[[ 29 -41   4 -33  -3   2  38   0  -6   5  71  19   9]
 [ 27 -44  -6 -39 -40  -3  58 -11 -11   3  67  24  19]
 [ 42 -26   7 -26 -29  -4  36   4 -24  -4  69  19  25]]
->
[[ 42 -26   7 -26 -29  -4  36   4 -24  -4  69  19  25]
 [ 29 -41   4 -33  -3   2  38   0  -6   5  71  19   9]
 [ 27 -44  -6 -39 -40  -3  58 -11 -11   3  67  24  19]]

[[ 91  19 -93 -13 -46 -54   9 -20  36 -60  30]
 [ 30  -5 -37  27 -27 -35  47  19 -35  19  54]
 [ 68   8 -85  12 -40 -40  -2  -1  -1 -20  29]
 [ 59  -3 -56   3 -27  -5 -40  38  51  23  33]
 [ 77  -7 -66 -47 -52 -73  34 -72 -13 -85  -1]
 [ 83  21 -80 -51 -42 -60  26 -44   1 -85  21]
 [ 61   7 -60 -11 -25 -67  41 -30 -16 -37  49]]
->
[[ 61   7 -60 -11 -25 -67  41 -30 -16 -37  49]
 [ 91  19 -93 -13 -46 -54   9 -20  36 -60  30]
 [ 30  -5 -37  27 -27 -35  47  19 -35  19  54]
 [ 68   8 -85  12 -40 -40  -2  -1  -1 -20  29]
 [ 59  -3 -56   3 -27  -5 -40  38  51  23  33]
 [ 77  -7 -66 -47 -52 -73  34 -72 -13 -85  -1]
 [ 83  21 -80 -51 -42 -60  26 -44   1 -85  21]]

[[  7  13 -11 -58 -21   5  -8  56  17 -53 -19   6]
 [ 18 -52 -61 -55 -30  -2   6  11   9 -45  48  38]
 [ 10   3   8 -71 -24   4 -10  36  14 -63 -17   9]
 [ 15 -44  40 -36 -27 -15   6 -68 -46 -29  32  30]
 [ 27  30   2 -66 -29  -4 -26  -1  15 -54 -37  35]]
->
[[ 27  30   2 -66 -29  -4 -26  -1  15 -54 -37  35]
 [  7  13 -11 -58 -21   5  -8  56  17 -53 -19   6]
 [ 18 -52 -61 -55 -30  -2   6  11   9 -45  48  38]
 [ 10   3   8 -71 -24   4 -10  36  14 -63 -17   9]
 [ 15 -44  40 -36 -27 -15   6 -68 -46 -29  32  30]]

[[ 31 -43 -36 -42 -26 -14  -3 -63  -7 -29  35  55]
 [ 10 -65 -33 -17  11  -6  11 -47   5 -12  35  12]
 [ 32  53 -16  -1  -9 -19 -26 -52 -14   3 -54  44]
 [ -5  -7  10  14  35  -3   4 -20   0  10 -27 -25]
 [  7   2  46 -47  -7  -2  -8 -15  -6 -42 -27  -3]
 [ -7  -1 -16 -30 -21   3   9  73  -5 -31   5  -2]]
->
[[ -7  -1 -16 -30 -21   3   9  73  -5 -31   5  -2]
 [ 31 -43 -36 -42 -26 -14  -3 -63  -7 -29  35  55]
 [ 10 -65 -33 -17  11  -6  11 -47   5 -12  35  12]
 [ 32  53 -16  -1  -9 -19 -26 -52 -14   3 -54  44]
 [ -5  -7  10  14  35  -3   4 -20   0  10 -27 -25]
 [  7   2  46 -47  -7  -2  -8 -15  -6 -42 -27  -3]]

[[-17  18  74]
 [ -2 -46 -11]
 [-89   1   7]
 [  0 -17  -5]
 [ -1 -13  -3]
 [-10  12  -3]
 [  6   0 -26]
 [ -3  74  -5]
 [  0   0   0]
 [ -1 -17  -7]]
->
[[ -1 -17  -7]
 [-17  18  74]
 [ -2 -46 -11]
 [-89   1   7]
 [  0 -17  -5]
 [ -1 -13  -3]
 [-10  12  -3]
 [  6   0 -26]
 [ -3  74  -5]
 [  0   0   0]]

[[ 17   4  32  27  -2   9   5   3  23 -77 -16   8 -54 -71]
 [-44 -78  48 -66  40 -53 -76  61  52 -29 -17  45  46  48]
 [ 15  19  -2   0   6 -81  23  28   3 -29 -20 -71  34  32]
 [-51 -73  59 -52  39 -40  30 -66  28  38 -26  50  47 -57]]
->
[[-51 -73  59 -52  39 -40  30 -66  28  38 -26  50  47 -57]
 [ 17   4  32  27  -2   9   5   3  23 -77 -16   8 -54 -71]
 [-44 -78  48 -66  40 -53 -76  61  52 -29 -17  45  46  48]
 [ 15  19  -2   0   6 -81  23  28   3 -29 -20 -71  34  32]]
